m = [106 108 150 151 139 139 107 108 147 148 146]
m[0]: 106
m[-9]: 150
m[-10]: 108
m[10]: 146

M = array([151, 121, 155, 105, 132])
M[0]	151
M[1]	121

arr =
[[144 132 117 123 132 128 128 135 136 132 131 131 127 130 126]
 [134 125 133 129 125 128 123 121 144 133 131 134 127 134 126]
 [131 125 133 129 124 128 123 121 145 132 131 133 127 135 126]
 [138 137 113 126 129 128 128 139 136 132 131 130 127 130 126]
 [129 129 133 123 124 128 128 129 122 124 131 129 150 130 128]
 [143 126 133 128 126 128 125 125 140 135 131 136 127 131 126]
 [112 129 141 140 126 128 128 129 125 132 131 130 127 127 128]
 [125 129 133 125 131 121 142 129 115 129 131 124 127 120 126]
 [115 129 133 129 129 118 139 129 119 132 131 126 126 122 126]
 [129 141 115 129 126 126 128 140 136 130 131 130 135 130 126]
 [129 126 126 133 126 121 128 120 143 132 131 130 117 133 126]
 [142 134 116 123 131 128 128 136 136 132 131 130 127 130 126]
 [114 129 142 140 126 129 127 129 125 132 130 130 127 127 129]
 [129 122 120 130 127 128 128 121 136 127 120 128 111 130 126]]
Rows and columns are counted from 0.
row 0 col 0: 144
row 13 col 8: 136
row 5 col 4: 126
row 11 col 14: 126
row 0 col 14: 126
row 13 col 2: 120
row 1 col 7: 121
row 4 col 3: 123
row 0 col 4: 132
row 7 col 0: 125
row 10 col 7: 120
row 2 col 6: 123
row 12 col 7: 129
row 11 col 7: 136
row 11 col 13: 130
row 11 col 1: 134
row 4 col 12: 150
row 9 col 6: 128
row 5 col 12: 127
row 13 col 9: 127
row 6 col 4: 126
row 12 col 11: 130
row 5 col 3: 128
row 11 col 6: 128
row 12 col 9: 132
row 7 col 5: 121
row 7 col 3: 125
row 6 col 10: 131
row 9 col 8: 136
row 8 col 8: 119
row 5 col 10: 131
row 13 col 7: 121
row 3 col 5: 128
row 13 col 5: 128
row 10 col 14: 126
row 2 col 5: 128

grid =
130  126  131  123  129  134  124  128  124
129  124  131  130  132  124  126  133  127
128  134  115  128  132  130  128  128  127
128  129  134  119  126  135  128  131  127
125  127  130  129  124  132  131  136  126
123  125  129  129  136  132  129  133  129
124  132  100  123  129  135  126  115  128
132  132  128  130  123  130  128  138  131
125  131  130  127  123  132  124  128  125
127  131  138  123  134  127  124  128  129
131  127  133  127  130  132  134  128  129
135  119  144  138  129  121  131  126  125
grid[0, -9]: 130
grid[8, -7]: 130
grid[-12, 8]: 124
grid[0, -2]: 128
grid[-1, 0]: 135
grid[:, -2]: [128, 133, 128, 131, 136, 133, 115, 138, 128, 128, 128, 126]
grid[3, -3]: 128
grid[:, -7]: [131, 131, 115, 134, 130, 129, 100, 128, 130, 138, 133, 144]
grid[3, -6]: 119
grid[-5, 8]: 131
grid[9]: [127, 131, 138, 123, 134, 127, 124, 128, 129]
grid[11, -6]: 138
grid[-3, 7]: 128
grid[8, -1]: 125
grid[8]: [125, 131, 130, 127, 123, 132, 124, 128, 125]
grid[-11, -8]: 124
grid[2]: [128, 134, 115, 128, 132, 130, 128, 128, 127]
grid[:, 0]: [130, 129, 128, 128, 125, 123, 124, 132, 125, 127, 131, 135]
grid[3, -7]: 134
grid[-5, -2]: 138
grid[:, 5]: [134, 124, 130, 135, 132, 132, 135, 130, 132, 127, 132, 121]
grid[0]: [130, 126, 131, 123, 129, 134, 124, 128, 124]
grid[10, -1]: 129
grid[4, -1]: 126
grid[-8, -2]: 136
grid[4, 3]: 129
grid[-6, -8]: 132
grid[-10, 1]: 134
grid[-12, -3]: 124
grid[:, 6]: [124, 126, 128, 128, 131, 129, 126, 128, 124, 124, 134, 131]
grid[-11, 8]: 127
grid[-8, 6]: 131

A =
[[124 125 133 130 128 106 132 142 114 134 126 124]
 [122 139 137 122 126 143 121 126 122 125 121 144]
 [142 125 115 121 138 128 139 136 134 134 117 124]
 [123 139 143 122 125 126 124 137 118 138 117 133]]
A[0][0] = 124
A[3][9] = 138
A[2][8] = 134
A[3][8] = 118
A[3][1] = 139
A[:, 9] = [134, 125, 134, 138]
A[1][3] = 122
A[0] = [124, 125, 133, 130, 128, 106, 132, 142, 114, 134, 126, 124]
A[1][2] = 137
A[:, 6] = [132, 121, 139, 124]
A[3][11] = 133
A[:, 0] = [124, 122, 142, 123]
A[2][10] = 117
A[3] = [123, 139, 143, 122, 125, 126, 124, 137, 118, 138, 117, 133]
A[0][3] = 130
A[3][10] = 117
A[2][2] = 115

W = ((123, 144, 130, 127, 135, 123, 131), (135, 122, 111, 138, 130, 135, 132), (128, 132, 141, 124, 112, 135, 131), (132, 137, 121, 130, 122, 107, 133), (133, 132, 127, 128, 102, 124, 124), (158, 135, 126, 122, 117, 122, 137), (135, 133, 137, 124, 134, 138, 140), (132, 129, 125, 130, 131, 127, 125), (126, 133, 115, 130, 129, 145, 122), (134, 123, 139, 146, 135, 128, 115), (121, 134, 134, 122, 117, 126, 140), (132, 143, 114, 118, 132, 128, 134), (113, 122, 116, 131, 124, 105, 113), (116, 123, 133, 127, 112, 124, 129), (118, 126, 129, 140, 132, 133, 123))
Rows and columns are counted from 0.
row 0 col 0: 123
row 7 col 6: 125
row 9 col 1: 123
row 12 col 3: 131
row 6 col 3: 124
row 9 col 2: 139
row 2 col 3: 124
row 12 col 1: 122
row 3 col 6: 133
row 2 col 0: 128
row 6 col 2: 137
row 14 col 0: 118
row 11 col 3: 118
row 14 col 2: 129
row 11 col 2: 114
row 10 col 0: 121
row 0 col 3: 127
row 1 col 1: 122
row 12 col 0: 113
row 0 col 5: 123
row 11 col 1: 143
row 13 col 5: 124
row 7 col 2: 125
row 9 col 3: 146
row 6 col 4: 134
row 14 col 5: 133
row 10 col 1: 134
row 11 col 5: 128
row 4 col 5: 124
row 4 col 2: 127
row 10 col 6: 140
row 3 col 5: 107
